Below are the code and all the weights of a small trained network. Each question names an input and a class and asks about switching units off, where a switched-off unit gives its printed mean instead of its output.

import numpy as np


def w(rows, s, z=0):
    codes = np.array(rows[::2]) - 128.0
    scale = np.full(codes.shape[1], s)
    scale[-1] = z or s
    return codes * scale


def norm(h):
    return h / np.sqrt((h * h).mean(-1, keepdims=True) + 1e-5)


def f(y):
    return y / 2 * (1 + np.tanh(0.7978845608 * (y + 0.044715 * y**3)))


def log_softmax(a):
    a = a - a.max(-1, keepdims=True)
    return a - np.log(np.exp(a).sum(-1, keepdims=True))


def net(x, mask):
    res = np.array(x, float).reshape(1, 4) / 4 @ E
    u = 0
    for l in range(2):
        y = f(norm(res) @ A[l][:, :-1].T + A[l][:, -1])
        res = res + np.where(mask[u : u + 4], y, B[l][:, -1]) @ B[l][:, :-1]
        u += 4
    return log_softmax(norm(res)[-1] @ U[:, :-1].T + U[:, -1])


A, B = {}, {}
E = w([
[51,47,94,171,117,109,134,114],'x0',
[181,61,107,110,99,44,129,255],'x1',
[199,155,105,49,69,53,194,145],'x2',
[145,92,67,119,126,252,54,102],'x3',
],0.0074)
A[0] = w([
[143,87,64,81,30,128,234,126,24],'0.n0',
[41,150,174,255,125,146,68,138,3],'0.n1',
[38,120,156,163,126,124,194,28,193],'0.n2',
[103,141,252,174,229,98,142,115,68],'0.n3',
],0.0068,0.0034)
B[0] = w([
[98,148,144,160,198,96,2,59,174],'0.n0',
[146,191,127,178,139,81,175,18,199],'0.n1',
[133,74,208,205,171,59,28,108,253],'0.n2',
[90,86,133,212,213,181,36,190,192],'0.n3',
],0.0075,0.0049)
A[1] = w([
[112,190,123,67,86,1,148,107,101],'1.n0',
[117,207,120,94,61,197,234,111,75],'1.n1',
[160,120,140,54,143,34,83,180,169],'1.n2',
[209,138,103,131,122,234,71,56,4],'1.n3',
],0.0089,0.0036)
B[1] = w([
[134,1,238,148,64,101,149,130,205],'1.n0',
[121,11,23,126,52,188,154,187,151],'1.n1',
[179,164,238,106,82,171,227,68,254],'1.n2',
[145,221,157,32,136,109,115,230,235],'1.n3',
],0.0096,0.006)
U = w([
[62,119,141,217,171,106,57,47,166],'0',
[181,70,166,128,68,107,200,118,178],'1',
[157,198,169,97,168,148,79,159,185],'2',
[124,164,52,144,137,96,176,118,10],'3',
[123,142,65,129,170,122,189,86,1],'4',
[131,124,108,194,158,107,183,165,57],'5',
[124,131,6,76,87,177,124,169,148],'6',
],0.019,0.0086)

Each question gives the input, the list of numbers given to net, and the class t.
The units are the neurons (one row each of A and B). Each row of codes is followed by its name. A weight is (code - 128) times the scale printed after its matrix; where a second scale follows, it is the last column's (A, B and U).
mask holds one flag per neuron, layer by layer. A switched-off neuron (its flag False) gives its mean, the last column of its row in B, instead of its output. The means were averaged over made-up inputs and are rounded, as every weight is.
A unit's drop is (log p(t) with every unit on - log p(t) with that unit switched off) / (log p(t) with every unit on - log p(t) with every unit switched off).
The circuit of an input: a set's keep is (log p(t) with only the set's units on - log p(t) with every unit switched off) / (log p(t) with every unit on - log p(t) with every unit switched off). Starting from all 8 units, units are removed one at a time, each time the one whose removal leaves the highest keep (on an exact tie, the one counted first), for as long as the keep stays at least 0.8.
circuit, biggest first: the units of the circuit, biggest drop first
top k neurons: the k neurons with the biggest drops, biggest first
top k neurons in layer l: the k neurons of layer l with the biggest drops, biggest first
drop when u is switched off: that unit's drop, to one decimal
input [-6,-3,6,0], class 1: circuit, biggest first => (1.n0)
input [-4,-2,7,7], class 6: circuit, biggest first => (0.n2 1.n1)
input [-1,1,2,2], class 2: top 2 neurons in layer 1 => (1.n3 1.n0)
input [-7,-4,7,6], class 6: top 2 neurons => (1.n1 0.n2)
input [1,5,-4,3], class 6: circuit, biggest first => (0.n2 1.n2)
input [4,-4,-3,7], class 2: top 2 neurons in layer 0 => (0.n3 0.n0)
input [4,-7,-1,7], class 2: top 2 neurons in layer 1 => (1.n3 1.n0)
input [-6,-5,7,2], class 6: top 3 neurons => (1.n1 0.n2 1.n2)
input [1,7,-7,-5], class 5: top 2 neurons in layer 1 => (1.n0 1.n3)
input [5,-1,-1,7], class 6: circuit, biggest first => (1.n2 1.n3)
input [-5,4,-3,-1], class 1: top 2 neurons in layer 1 => (1.n2 1.n3)
input [-2,5,-4,6], class 6: top 2 neurons in layer 1 => (1.n2 1.n0)
input [5,-6,6,8], class 2: top 2 neurons in layer 1 => (1.n3 1.n1)
input [-5,-6,-6,5], class 2: top neuron in layer 1 => (1.n3)
input [-6,2,-8,-8], class 0: top 2 neurons => (1.n3 0.n3)
input [-3,6,4,7], class 2: top 2 neurons => (1.n0 0.n0)
input [5,1,5,4], class 0: top 2 neurons => (0.n0 1.n3)
input [-7,-4,8,8], class 6: top 2 neurons => (1.n1 0.n2)
input [-7,-7,7,0], class 1: top 2 neurons => (1.n0 0.n3)
input [1,0,8,6], class 2: circuit, biggest first => (0.n0)
input [5,-2,-2,8], class 2: top 2 neurons => (1.n3 1.n1)
input [-7,7,-5,-1], class 1: top 2 neurons => (1.n2 1.n3)
input [-8,-4,4,0], class 6: top 2 neurons in layer 1 => (1.n1 1.n2)
input [0,-7,-1,7], class 2: drop when 1.n3 is switched off => 1.0
input [-6,-7,8,-1], class 1: drop when 1.n0 is switched off => 0.5
input [-7,5,-1,0], class 1: drop when 0.n3 is switched off => 0.1
input [-1,-4,-5,5], class 2: drop when 1.n3 is switched off => 1.3
input [-6,0,-6,-5], class 0: top neuron => (1.n3)
